Below are the code and all the weights of a small trained network. Each question names an input and a class and asks about switching units off, where a switched-off unit gives its printed mean instead of its output.

import numpy as np


def w(rows, s, z=0):
    codes = np.array(rows[::2]) - 128.0
    scale = np.full(codes.shape[1], s)
    scale[-1] = z or s
    return codes * scale


def f(y):
    return y / 2 * (1 + np.tanh(0.7978845608 * (y + 0.044715 * y**3)))


def log_softmax(a):
    a = a - a.max(-1, keepdims=True)
    return a - np.log(np.exp(a).sum(-1, keepdims=True))


def net(x, mask):
    res = np.array(x, float).reshape(1, 5) / 4 @ E
    y = f(res @ A[0][:, :-1].T + A[0][:, -1])
    res = res + np.where(mask, y, B[0][:, -1]) @ B[0][:, :-1]
    return log_softmax(res[-1] @ U[:, :-1].T + U[:, -1])


A, B = {}, {}
E = w([
[138,177,103,157,135,129,42,130],'x0',
[237,178,112,240,108,144,116,122],'x1',
[178,68,59,163,173,131,155,131],'x2',
[99,225,142,159,153,131,209,131],'x3',
[102,204,2,142,47,130,118,124],'x4',
],0.0088)
A[0] = w([
[138,112,87,127,128,128,122,129,51],'neuron 0',
[195,161,192,177,93,129,146,127,102],'neuron 1',
[187,165,140,205,203,131,126,121,3],'neuron 2',
[112,128,114,124,143,131,130,126,159],'neuron 3',
[145,98,105,129,99,132,99,130,71],'neuron 4',
[137,107,49,129,142,135,120,128,75],'neuron 5',
[144,67,225,114,126,128,90,125,139],'neuron 6',
[114,4,206,91,174,125,169,125,27],'neuron 7',
[61,155,95,88,138,132,117,122,146],'neuron 8',
[55,166,199,80,122,132,42,131,53],'neuron 9',
[108,154,109,110,79,126,198,126,61],'neuron 10',
[117,69,158,107,170,125,127,127,40],'neuron 11',
[174,48,46,141,128,128,46,127,49],'neuron 12',
[144,82,157,116,98,122,107,131,50],'neuron 13',
[123,124,110,119,129,128,148,135,162],'neuron 14',
[61,160,81,96,146,128,199,129,8],'neuron 15',
[127,149,141,118,47,128,172,129,4],'neuron 16',
[104,134,143,103,124,126,74,124,37],'neuron 17',
],0.02,0.0064)
B[0] = w([
[156,106,132,134,125,83,137,118,142],'neuron 0',
[207,175,132,173,118,149,140,107,195],'neuron 1',
[164,189,122,156,147,103,111,246,200],'neuron 2',
[112,117,122,135,126,119,132,157,138],'neuron 3',
[124,110,129,127,154,105,86,135,154],'neuron 4',
[159,75,148,165,103,49,145,110,169],'neuron 5',
[111,140,139,64,161,228,93,123,214],'neuron 6',
[197,35,122,81,119,128,212,184,253],'neuron 7',
[41,145,105,127,126,133,116,214,179],'neuron 8',
[153,181,128,47,115,31,152,93,198],'neuron 9',
[80,113,135,167,120,171,158,105,162],'neuron 10',
[138,94,115,100,95,179,168,133,181],'neuron 11',
[109,85,125,145,110,113,2,80,221],'neuron 12',
[96,143,133,113,161,180,91,151,155],'neuron 13',
[122,124,118,155,125,121,149,152,142],'neuron 14',
[76,107,161,185,231,139,129,79,173],'neuron 15',
[109,120,110,118,78,144,151,83,146],'neuron 16',
[107,163,133,93,125,102,111,137,149],'neuron 17',
],0.03,0.02)
U = w([
[13,96,119,179,168,118,232,118,68],'0',
[135,20,73,185,80,45,26,126,172],'1',
[200,202,182,72,125,86,177,79,93],'2',
[232,198,121,207,125,131,126,208,142],'3',
[176,4,128,52,132,178,194,210,223],'4',
[141,164,91,216,28,186,184,66,104],'5',
[154,58,128,72,143,162,3,138,3],'6',
[53,161,106,39,126,16,170,146,95],'7',
],0.0059,0.0047)

Each question gives the input, the list of numbers given to net, and the class t.
The units are the neurons (one row each of A and B). Each row of codes is followed by its name. A weight is (code - 128) times the scale printed after its matrix; where a second scale follows, it is the last column's (A, B and U).
mask holds one flag per neuron, in row order. A switched-off neuron (its flag False) gives its mean, the last column of its row in B, instead of its output. The means were averaged over made-up inputs and are rounded, as every weight is.
A unit's drop is (log p(t) with every unit on - log p(t) with that unit switched off) / (log p(t) with every unit on - log p(t) with every unit switched off).
The circuit of an input: a set's keep is (log p(t) with only the set's units on - log p(t) with every unit switched off) / (log p(t) with every unit on - log p(t) with every unit switched off). Starting from the 12 units with the biggest drops (on a tie, the unit counted first), units are removed one at a time, each time the one whose removal leaves the highest keep (on an exact tie, the one counted first), for as long as the keep stays at least 0.8.
circuit, biggest first: the units of the circuit, biggest drop first
top k neurons: the k neurons with the biggest drops, biggest first
drop of u: that unit's drop, to one decimal
input [2,-1,1,-7,-2], class 6: circuit, biggest first -> [neuron 12]
input [6,6,7,-7,-6], class 6: circuit, biggest first -> [neuron 12; neuron 6]
input [5,1,-2,2,3], class 7: circuit, biggest first -> [neuron 7; neuron 12; neuron 1]
input [8,8,-4,-5,-8], class 3: top 2 neurons -> [neuron 2; neuron 1]
input [-1,7,-7,8,6], class 5: top 2 neurons -> [neuron 16; neuron 10]
input [-1,-6,0,-6,3], class 6: top 2 neurons -> [neuron 12; neuron 13]
input [1,2,4,-1,-3], class 6: top 2 neurons -> [neuron 7; neuron 12]
input [1,2,3,2,2], class 3: top 2 neurons -> [neuron 7; neuron 12]
input [5,-2,-6,-3,-4], class 7: top 2 neurons -> [neuron 9; neuron 1]
input [8,-8,3,1,8], class 0: top 2 neurons -> [neuron 15; neuron 8]
input [-4,1,6,7,0], class 3: top 2 neurons -> [neuron 2; neuron 8]
input [1,-4,2,-6,1], class 6: top 2 neurons -> [neuron 12; neuron 13]
input [-1,5,-5,3,-2], class 3: drop of neuron 2 -> 0.0
input [6,-3,-5,7,-8], class 2: circuit, biggest first -> [neuron 9]
input [1,8,-7,5,2], class 3: drop of neuron 2 -> 0.1
input [-4,-8,-4,8,1], class 0: drop of neuron 15 -> 0.3
input [-1,1,-1,-4,2], class 1: drop of neuron 6 -> 0.4
